Below are the code and all the weights of a small trained network. Each question names an input and a class and asks about switching units off, where a switched-off unit gives its printed mean instead of its output.

import numpy as np


def w(rows, s, z=0):
    codes = np.array(rows[::2]) - 128.0
    scale = np.full(codes.shape[1], s)
    scale[-1] = z or s
    return codes * scale


def norm(h):
    return h / np.sqrt((h * h).mean(-1, keepdims=True) + 1e-5)


def f(y):
    return y / 2 * (1 + np.tanh(0.7978845608 * (y + 0.044715 * y**3)))


def log_softmax(a):
    a = a - a.max(-1, keepdims=True)
    return a - np.log(np.exp(a).sum(-1, keepdims=True))


def net(x, mask):
    res = np.array(x, float).reshape(1, 3) / 4 @ E
    u = 0
    for l in range(4):
        y = f(norm(res) @ A[l][:, :-1].T + A[l][:, -1])
        res = res + np.where(mask[u : u + 9], y, B[l][:, -1]) @ B[l][:, :-1]
        u += 9
    return log_softmax(norm(res)[-1] @ U[:, :-1].T + U[:, -1])


A, B = {}, {}
E = w([
[100,221,129,137,168,118,124,131,73,177,127],'x0',
[120,135,108,115,156,107,87,152,98,5,167],'x1',
[97,120,74,132,89,158,169,252,95,128,175],'x2',
],0.016)
A[0] = w([
[170,81,16,193,107,137,202,182,43,128,253,21],'L0N1',
[134,106,128,182,77,129,200,31,164,253,61,168],'L0N2',
[116,115,75,140,52,202,215,167,105,212,130,59],'L0N3',
[91,182,50,225,132,114,126,151,204,128,128,78],'L0N4',
[224,57,128,76,120,180,152,182,219,175,110,26],'L0N5',
[194,57,136,70,93,186,120,108,138,86,116,167],'L0N6',
[91,74,70,171,122,193,140,140,112,124,71,37],'L0N7',
[108,113,193,38,107,97,26,74,113,181,137,1],'L0N8',
[122,223,87,110,104,104,115,87,150,90,137,11],'L0N9',
],0.0067,0.005)
B[0] = w([
[86,129,72,115,112,145,83,109,158,108,70,184],'L0N1',
[84,182,75,101,108,188,85,146,169,69,114,254],'L0N2',
[132,113,189,146,167,6,181,144,160,195,191,200],'L0N3',
[126,133,162,90,131,130,126,107,142,146,87,126],'L0N4',
[145,86,70,110,184,119,144,136,164,153,133,174],'L0N5',
[132,123,199,150,105,151,121,133,151,115,155,186],'L0N6',
[77,108,124,113,194,64,110,141,151,130,146,130],'L0N7',
[128,97,48,122,138,146,151,156,102,124,172,141],'L0N8',
[171,115,95,153,133,112,127,101,124,152,100,128],'L0N9',
],0.011,0.0097)
A[1] = w([
[118,126,193,165,98,164,196,163,110,178,136,66],'L1N1',
[79,154,90,138,102,176,126,175,100,63,146,103],'L1N2',
[149,150,109,138,82,185,83,96,124,73,127,61],'L1N3',
[103,247,89,139,191,104,112,123,40,172,106,253],'L1N4',
[181,118,167,177,166,76,108,70,80,78,151,102],'L1N5',
[135,126,87,102,136,139,115,133,140,104,92,40],'L1N6',
[192,112,192,135,173,42,79,89,68,96,134,64],'L1N7',
[123,125,93,134,119,152,149,124,88,156,109,67],'L1N8',
[194,158,158,170,153,206,122,59,186,174,84,86],'L1N9',
],0.011,0.0042)
B[1] = w([
[158,76,188,158,108,88,103,80,80,149,177,143],'L1N1',
[93,107,166,80,132,179,63,58,162,136,24,169],'L1N2',
[149,69,190,130,139,83,114,179,135,163,126,170],'L1N3',
[149,190,79,85,163,120,150,69,5,130,171,252],'L1N4',
[188,94,142,195,169,48,189,122,149,108,151,175],'L1N5',
[126,106,162,140,160,114,98,133,151,144,128,135],'L1N6',
[110,114,85,215,124,113,226,85,139,156,124,174],'L1N7',
[152,109,168,122,164,147,104,130,116,147,67,125],'L1N8',
[85,124,110,83,91,168,66,149,118,85,67,186],'L1N9',
],0.011,0.014)
A[2] = w([
[177,150,108,139,106,158,136,126,53,134,140,3],'L2N1',
[199,130,193,152,141,137,172,103,125,112,138,30],'L2N2',
[214,116,116,127,147,85,194,75,151,119,176,155],'L2N3',
[119,154,97,62,133,200,85,170,108,41,163,127],'L2N4',
[90,90,81,144,157,116,139,104,196,157,70,30],'L2N5',
[115,184,76,116,134,150,162,48,68,85,114,145],'L2N6',
[66,168,129,183,111,155,128,123,104,181,100,114],'L2N7',
[107,176,131,117,195,110,93,115,57,178,111,233],'L2N8',
[165,227,135,92,193,148,141,172,1,208,167,73],'L2N9',
],0.01,0.0035)
B[2] = w([
[80,43,104,144,135,126,99,166,192,103,134,151],'L2N1',
[160,124,144,93,167,87,74,160,69,103,121,143],'L2N2',
[158,170,104,111,133,93,136,210,152,128,199,196],'L2N3',
[162,203,106,121,99,201,75,94,150,154,56,189],'L2N4',
[142,96,157,161,128,139,146,158,154,109,166,161],'L2N5',
[135,103,58,130,194,202,189,130,123,132,91,225],'L2N6',
[177,116,140,93,127,106,117,95,49,95,138,150],'L2N7',
[107,133,149,130,123,153,176,88,87,205,133,230],'L2N8',
[163,45,228,115,1,78,42,117,230,125,165,249],'L2N9',
],0.011,0.012)
A[3] = w([
[99,156,153,144,107,148,73,128,192,89,81,58],'L3N1',
[156,109,110,232,156,86,205,208,155,149,177,109],'L3N2',
[124,245,66,143,190,115,136,131,32,109,89,96],'L3N3',
[104,126,40,131,159,105,176,129,109,147,161,34],'L3N4',
[167,127,233,175,95,89,108,145,85,133,183,50],'L3N5',
[189,128,159,131,139,68,145,90,107,91,191,100],'L3N6',
[132,159,94,133,124,170,94,69,73,148,137,74],'L3N7',
[141,139,161,84,87,117,99,74,86,118,102,2],'L3N8',
[163,118,179,142,159,82,212,89,60,157,157,193],'L3N9',
],0.012,0.0045)
B[3] = w([
[168,145,36,139,54,72,107,155,177,42,123,196],'L3N1',
[107,67,197,147,166,250,149,123,50,200,82,255],'L3N2',
[47,193,15,104,154,149,191,57,22,255,204,188],'L3N3',
[125,122,43,165,98,168,133,130,161,76,199,164],'L3N4',
[122,184,236,100,146,59,102,111,110,65,104,180],'L3N5',
[172,152,143,157,200,34,151,172,133,102,108,212],'L3N6',
[166,102,184,167,224,192,213,153,144,150,95,199],'L3N7',
[117,78,123,101,179,198,126,159,119,119,89,171],'L3N8',
[46,181,80,132,15,68,39,182,229,33,118,235],'L3N9',
],0.0092,0.011)
U = w([
[137,102,89,101,49,173,53,138,234,53,63,252],'0',
[120,161,91,57,130,233,129,41,70,190,89,201],'1',
[90,42,152,169,136,196,196,190,175,186,170,102],'2',
[106,150,211,96,54,22,126,104,111,199,209,78],'3',
[180,87,203,193,192,48,142,173,168,48,118,19],'4',
[135,194,2,164,161,41,189,85,95,107,207,37],'5',
],0.015,0.0026)

Each question gives the input, the list of numbers given to net, and the class t.
The units are the neurons (one row each of A and B). Each row of codes is followed by its name. A weight is (code - 128) times the scale printed after its matrix; where a second scale follows, it is the last column's (A, B and U).
mask holds one flag per neuron, layer by layer. A switched-off neuron (its flag False) gives its mean, the last column of its row in B, instead of its output. The means were averaged over made-up inputs and are rounded, as every weight is.
A unit's drop is (log p(t) with every unit on - log p(t) with that unit switched off) / (log p(t) with every unit on - log p(t) with every unit switched off).
The circuit of an input: a set's keep is (log p(t) with only the set's units on - log p(t) with every unit switched off) / (log p(t) with every unit on - log p(t) with every unit switched off). Starting from the 12 units with the biggest drops (on a tie, the unit counted first), units are removed one at a time, each time the one whose removal leaves the highest keep (on an exact tie, the one counted first), for as long as the keep stays at least 0.8.
circuit, biggest first: the units of the circuit, biggest drop first
unit that matters most: the unit with the biggest drop
top k neurons: the k neurons with the biggest drops, biggest first
top k neurons in layer l: the k neurons of layer l with the biggest drops, biggest first
drop of u: that unit's drop, to one decimal
input [-6,-4,1], class 2: unit that matters most => L0N3
input [1,0,8], class 3: circuit, biggest first => (L0N3, L2N6)
input [0,-2,-5], class 0: top 2 neurons => (L1N4, L1N3)
input [0,8,8], class 0: top 3 neurons => (L1N4, L1N2, L0N1)
input [1,4,-1], class 5: top 3 neurons => (L0N2, L2N9, L1N7)
input [6,1,-5], class 5: top 2 neurons in layer 0 => (L0N2, L0N1)
input [4,0,5], class 3: top 2 neurons => (L0N2, L0N3)
input [0,4,-7], class 4: top 2 neurons => (L1N4, L1N5)
input [-6,1,0], class 4: top 2 neurons => (L0N2, L1N9)
input [4,-6,2], class 3: top 2 neurons => (L0N3, L2N9)
input [4,-1,5], class 3: top 3 neurons => (L0N3, L2N9, L0N2)
input [8,-1,3], class 3: top 2 neurons => (L2N9, L0N2)
input [0,-4,-7], class 0: top 2 neurons => (L1N4, L1N3)
input [-3,-8,-1], class 0: circuit, biggest first => (L0N2)
input [-3,6,0], class 4: top 2 neurons => (L0N2, L1N5)
input [4,-2,3], class 3: drop of L2N9 => 0.1
input [3,-1,3], class 3: drop of L0N3 => 0.6
input [2,2,6], class 1: drop of L0N1 => 0.2
input [1,-4,6], class 3: top 2 neurons => (L0N3, L2N6)
input [2,5,4], class 1: unit that matters most => L1N2
